Below are the code and all the weights of a small trained network. Each question names an input and a class and asks about switching units off, where a switched-off unit gives its printed mean instead of its output.

import numpy as np


def w(rows, s, z=0):
    codes = np.array(rows[::2]) - 128.0
    scale = np.full(codes.shape[1], s)
    scale[-1] = z or s
    return codes * scale


def f(y):
    return np.maximum(y, 0)


def log_softmax(a):
    a = a - a.max(-1, keepdims=True)
    return a - np.log(np.exp(a).sum(-1, keepdims=True))


def net(x, mask):
    res = np.array(x, float).reshape(1, 5) / 4 @ E
    y = f(res @ A[0][:, :-1].T + A[0][:, -1])
    res = res + np.where(mask, y, B[0][:, -1]) @ B[0][:, :-1]
    return log_softmax(res[-1] @ U[:, :-1].T + U[:, -1])


A, B = {}, {}
E = w([
[143,112,64,194,144,202,200,78],'x0',
[149,68,97,151,9,70,116,101],'x1',
[97,36,145,72,103,206,95,127],'x2',
[144,190,132,49,58,146,189,87],'x3',
[227,92,70,68,171,118,154,172],'x4',
],0.011)
A[0] = w([
[150,117,109,168,74,76,141,111,54],'n0',
[164,194,114,180,152,93,160,129,52],'n1',
[137,78,103,199,178,99,82,207,60],'n2',
[94,182,160,58,161,158,211,127,93],'n3',
[189,105,78,116,157,138,174,179,23],'n4',
[137,102,52,201,144,207,175,45,43],'n5',
[63,149,203,158,127,130,148,127,85],'n6',
[211,100,60,77,159,114,156,214,71],'n7',
[159,191,106,32,69,142,181,76,100],'n8',
[93,127,139,92,173,206,113,146,78],'n9',
[94,72,109,195,207,105,96,169,85],'n10',
[50,174,166,190,116,147,110,84,5],'n11',
[99,145,193,63,133,55,56,185,13],'n12',
[117,29,123,73,72,183,103,101,90],'n13',
[43,154,160,194,83,147,110,87,46],'n14',
[122,195,164,135,248,180,123,165,48],'n15',
[133,204,90,169,150,62,155,139,53],'n16',
[87,63,144,69,133,254,104,137,47],'n17',
[118,118,68,191,158,194,189,79,15],'n18',
],0.0088,0.0028)
B[0] = w([
[159,52,88,168,100,76,135,89,185],'n0',
[167,187,225,161,189,68,145,113,195],'n1',
[41,162,133,169,85,202,80,104,214],'n2',
[89,77,97,180,31,133,129,97,217],'n3',
[167,128,120,81,152,155,88,104,204],'n4',
[131,200,110,50,60,87,169,219,250],'n5',
[186,118,113,89,144,147,73,116,200],'n6',
[203,116,112,81,185,215,51,55,245],'n7',
[28,181,137,224,92,226,102,107,250],'n8',
[172,93,111,168,93,45,142,106,205],'n9',
[31,171,145,167,62,199,96,121,220],'n10',
[206,109,102,58,200,197,63,80,216],'n11',
[112,231,123,35,66,112,189,215,246],'n12',
[140,119,209,174,164,39,128,104,245],'n13',
[218,112,85,45,174,166,49,87,229],'n14',
[170,2,51,157,18,62,149,91,255],'n15',
[150,160,217,184,220,97,140,120,201],'n16',
[183,203,240,199,200,68,154,127,247],'n17',
[150,210,125,68,83,107,152,236,227],'n18',
],0.0076,0.0093)
U = w([
[177,118,109,49,183,192,91,98,105],'0',
[123,170,122,52,93,106,145,254,100],'1',
[144,146,198,191,185,67,134,127,84],'2',
[54,143,125,187,88,210,114,124,121],'3',
[149,55,82,155,60,54,127,105,206],'4',
[96,107,125,127,138,118,143,138,253],'5',
[90,97,90,110,156,123,151,152,68],'6',
],0.013,0.0068)

Each question gives the input, the list of numbers given to net, and the class t.
The units are the neurons (one row each of A and B). Each row of codes is followed by its name. A weight is (code - 128) times the scale printed after its matrix; where a second scale follows, it is the last column's (A, B and U).
mask holds one flag per neuron, in row order. A switched-off neuron (its flag False) gives its mean, the last column of its row in B, instead of its output. The means were averaged over made-up inputs and are rounded, as every weight is.
A unit's drop is (log p(t) with every unit on - log p(t) with that unit switched off) / (log p(t) with every unit on - log p(t) with every unit switched off).
The circuit of an input: a set's keep is (log p(t) with only the set's units on - log p(t) with every unit switched off) / (log p(t) with every unit on - log p(t) with every unit switched off). Starting from the 12 units with the biggest drops (on a tie, the unit counted first), units are removed one at a time, each time the one whose removal leaves the highest keep (on an exact tie, the one counted first), for as long as the keep stays at least 0.8.
circuit, biggest first: the units of the circuit, biggest drop first
unit that matters most: the unit with the biggest drop
top k neurons: the k neurons with the biggest drops, biggest first
drop of u: that unit's drop, to one decimal
input [8,3,4,2,-8], class 0: unit that matters most : n14
input [7,8,8,-5,-3], class 2: top 3 neurons : n13, n17, n15
input [-8,-8,-1,-7,-4], class 1: top 2 neurons : n12, n8
input [4,5,-6,6,4], class 2: circuit, biggest first : n1, n16
input [-2,-2,6,3,4], class 2: circuit, biggest first : n17, n13
input [6,-8,4,5,-4], class 4: top 3 neurons : n15, n3, n9
input [0,4,-2,-8,7], class 3: top 4 neurons : n2, n10, n14, n11
input [-4,7,7,-4,-4], class 2: circuit, biggest first : n13, n15
input [-1,-8,1,5,-6], class 4: circuit, biggest first : n15, n9
input [2,6,5,6,-3], class 3: top 3 neurons : n8, n15, n9
input [6,6,-3,7,-1], class 3: top 2 neurons : n8, n12
input [-6,2,-6,2,-7], class 0: circuit, biggest first : n11, n14
input [6,-8,6,2,0], class 4: top 4 neurons : n15, n9, n3, n12
input [-4,5,-4,8,1], class 3: circuit, biggest first : n8
input [7,0,0,7,0], class 1: top 2 neurons : n5, n18
input [-3,1,5,-4,-3], class 2: top 2 neurons : n17, n8
input [4,-8,8,0,-7], class 2: top 3 neurons : n17, n9, n7
input [-4,1,5,-3,0], class 2: circuit, biggest first : n13, n17
input [4,-6,-5,-6,-4], class 3: top 2 neurons : n10, n2
input [8,-7,8,0,-7], class 1: circuit, biggest first : n5
input [8,1,5,4,-6], class 1: drop of n5 : 0.6
